Each row has a class, written as a number after it.
[  1  -1  -1 -19   6 -12  -1 -25   6 -28  10  16 -19 -13  34  -8  -8  55
  -4 -48   8  15 -11 -31 -12   0  -8 -25   7 -14   9  13  -1   7  -1 -48
 -11 -15   2  -1  28  -7 -12  22  -9 -17  41  19 -58 -13  19 -20  10  -1
  -1 -15  -2 -13  36  -9 -12 -16  -3 -38 -50   2   0   7 -25   4 -24  -3
   6  12   4  40 -15  -1  24  17 -10 -17  23 -14 -17   9  -2   0 -13]
0
[  1   0  -5  -4  16  -5  39  -9  24  -6   4   1  10   3  10  -7  -5  10
   3  -1  -3 -11  -9  -4  -5   1  -1 -26  -3  -7   1  12  15  -5  20  -4
  -4   2   2  -7  17  -4 -13  -8   6  -9   8 -15  15  -8 -11  -3  10   5
  -5  -9   5 -11   8 -16 -17 -12  -3  15 -10   5   3  -4   8   5  -4   7
   7   1  18  18  -4   6   3  -3  -4 -31  18  -4 -13   3   0  -2   1]
0
[ -2   1   1  -9   8 -14   6   8  -2   8 -11   8   0  -2  14 -15  -5  16
   4   1   4  -8  -3   9 -16   9  -6  -7 -14  -2  14  15   9 -27  10   5
   1   1  -7  -9   7 -11   0  -5   4   6  14 -18   6   6 -17   4  19   5
  -7 -18   3  -4   0  -2  -1  -1  -4  22  -6 -13   9  -5  -5   3  -8  -2
   5 -19  -4  22   2   0  11  -8  -6  -8   3   0  -7   8  -2   4  -3]
0
[ 11  -4  -9 -15  18 -30  14   0   1   1   2   8  -4  -5  27 -26 -12   5
  20   2  -4  12   5  -8  -8  -2  -5  -3  -4 -20  10  16   2   4   9  -3
  -7  -2 -14 -13  18   0  -9  -5   6  -1  16  -9  16 -11   0   1  12   0
  10 -23  21  -1  14 -12   5 -12  11   5 -11  11  11   5  -1   2  -2   6
  -3  20   0  30  -6   5   0  -2 -11 -12  22  -4  -4   5  -1  -1   2]
0
[ -2  11 -12 -20   8 -27   3  -7  -3 -14  -5  16  12  -7  18 -35  -2  12
 -18 -16  12   9  -9 -13  -7  -2  -8 -16   4  -2  -5  16   8  14  12  -8
   0  -9   1   7  15   0   1   8   4  -7  15  -5   6  -3  -4  -2  10   2
   1 -11  -1 -18  15  -2 -22  -8  -2 -11 -23  -4   0   2 -17   8 -20  -7
  -8  -8   4  26   2   8   4 -14  -6 -20  14  -6  -8  16 -24 -10   7]
0
[  2  -1   6  20  -5  -8  -9  10   7   6  -7  -4  29   4 -10   3  -6   1
 -32   4  26 -14  22  24  -2   4   6  -3   3  21   1 -17  -1  13   6  40
   2  -6 -27  -7 -13  13  -6 -24  44 -15  89  -5 -10  -7 -15   9  -9   1
 -20   5  -9   3 -31   1  28  -2 -18  20  26 -16 -38  -3  -4  -6   9  -3
  -3 -56  -3  -8  14  -6  -4   7 -12   4 -15  -2  12 -11   9   5   8]
1
[  6  -7   0 -16   8 -15  16 -15  -1 -12   9   7  -9  -4  20  -4  -4   2
   5 -18   0   4 -17 -20 -13  -5   3 -12  -5  -7  24  15   1   1  -2 -36
  -3   2   8   4  21  -7   0  23 -14  -1  21   6   0  34  17 -11   4   7
   6 -15   0 -16  21  -3 -11  -4   3 -24 -33   6   1   5 -17  12 -10  -4
  -1  -1   2 -20 -11   0  21  -9  -6 -13  17 -11  -9   0 -10 -12   1]
0
[ 13  -5  -8 -15 -15  -2 -31 -22  14 -34  16  -9   3 -17 -13  16 -17  -1
  -9 -56  36  -1  10 -26  -5   0  11 -27  16  14 -13 -26  -2  10 -33 -20
   3 -23 -11  11  23 -14  -6  10  -2 -15  -2  44 -17 -21  36 -19  -9   1
   1  29 -27  -9  15   4   6  -7  -4 -79 -29  -2  -8   9 -27  -4  -4   2
  29 -12   2  -7 -14  -8  24   4  16  24  15  -5  -8 -11   2  -3 -11]
1
[  4   6  -9 -19   7  -7  13  -5   2 -10  -3   8  -9  -8  27 -16  -9   2
   1 -15  -7   1  -2 -11  -2   5  -7  -5  -5 -19   3  12   3  -3   8  -7
  -4 -15   2  -7  20  -2  -4   5  -1  -6  21  -9  -3  -6  -7  -2  -3 -22
  -4  -1   0   3  12 -23  -4 -15   6   1 -15   8   8   6   7   6 -13  -2
  -8  17  -1  20  -4   7   4  -4  -7  -7  18  -7 -13  10   2   2  -6]
0
[ -4  -4  -2  30  -4   2 -18  15   7   5  -2   3  30   7 -18   8   1  11
 -20  20  24 -33  14  32  -1   5  -1   2  11  22  -3 -13   3  13   2  41
   2   2 -15   2 -14   7  -2 -24   9  -4 -27  -4  -2  -1 -15   8 -11 -12
  -2   9 -12   4 -31   5  14 -13  -7  16  37 -19 -13  -3  20 -12   8  -3
   5 -55   0  -7  10  -1 -12   6   1   4 -19  10  18 -11   9   6  10]
1
[  2 -23   7  27 -13  12  -3  25  11  25  -7 -10  55  10 -22  -9   1   6
  -8  37  -3 -10  23  24 -15   9 -10  21   4  18   4 -12  -2  14  -3  55
   0   5 -16  -6 -24  41 -15 -30  21  -2 -27 -10   1   6 -16  12  -2   0
   5   8  -9  32 -29   1  33   2 -13  51  49  -7 -12  -6   8  -8  27   7
   3 -63   0 -10  12   4 -21   9   7   7 -19  12  14  -6  19  10  -2]
1
[ 13   2  12  16  -4  -4   0  18   1   6  -5  -9  37  29 -22 -23   0  -2
  -1  29  -8  -9  26   8   5 -10  21  25  22  23   4 -17 -11   3  -1  25
   2 -14  -1 -13 -30  20 -12 -32  25   2 -30  22   2  -3 -20  -6  -5  -5
   7  20  -9  43 -28  10  35  -3  -1  15  45   5  10  -8  -9 -16  17   6
   7 -36 -14 -24   1   4 -19  21  11  -8  -3  11   8   0   9   8   2]
1
[ -6  -7  -1   9  17 -15  25  13   5  23  -9   0  10   6  18 -32   7  15
   9  37 -28  -2  15  27  -8   4 -10  17 -16  -2  11  13   6  -1  34  39
 -31  10   5 -26   4  17  -7 -26  13   5  -5 -45   8  10 -40  10   8  -1
  -4 -17  28  13 -21  -4   8  -6   3  74  20   4  17 -17  16  -1   7  10
  -8 -23   0  45  10   9 -17   1   1  -4  -4   4  -2   2   0   6   3]
0
[  0  -2   1 -10   4 -15   7  -2   1  -2   1   3  -4 -10  18 -16  -2  16
   3  -4  -5  10   2   0  -8   4  -3   6  -3  -9   8  13  -6  11  13  -2
  -7 -10   5  -6  11   9  -8  -1  -3  -1  30  -7  12   1  -7  -7   1   7
  -7  -2   7   2   4 -11   1  -6  -6  10 -13   1   9  -1  -5   0  -1  -3
  -3   1  -2  21  -7  11  -1   5  -3 -11  17   2  -9   6   2  -4  -7]
0
[ -2 -13  -7  30  -5 -15 -11  12  17   3  -2  -3  22   7 -17  -9  -7   4
 -23  -2  39 -22  13  33  -9  10  -8 -11   7  24 -18 -11   0  20   8  51
  11  -3 -30   6 -19   4  -3 -26  15 -12 -28  -6  -2  -3 -15  16 -13   3
  -5   2 -11  -3 -36   6   6   5 -21  23  37 -13 -20  -2   2 -12   2  -1
   2 -77  -9  -4  12 -12  -5  -1  -1   6 -17 -31 -27 -26   5   2  10]
1
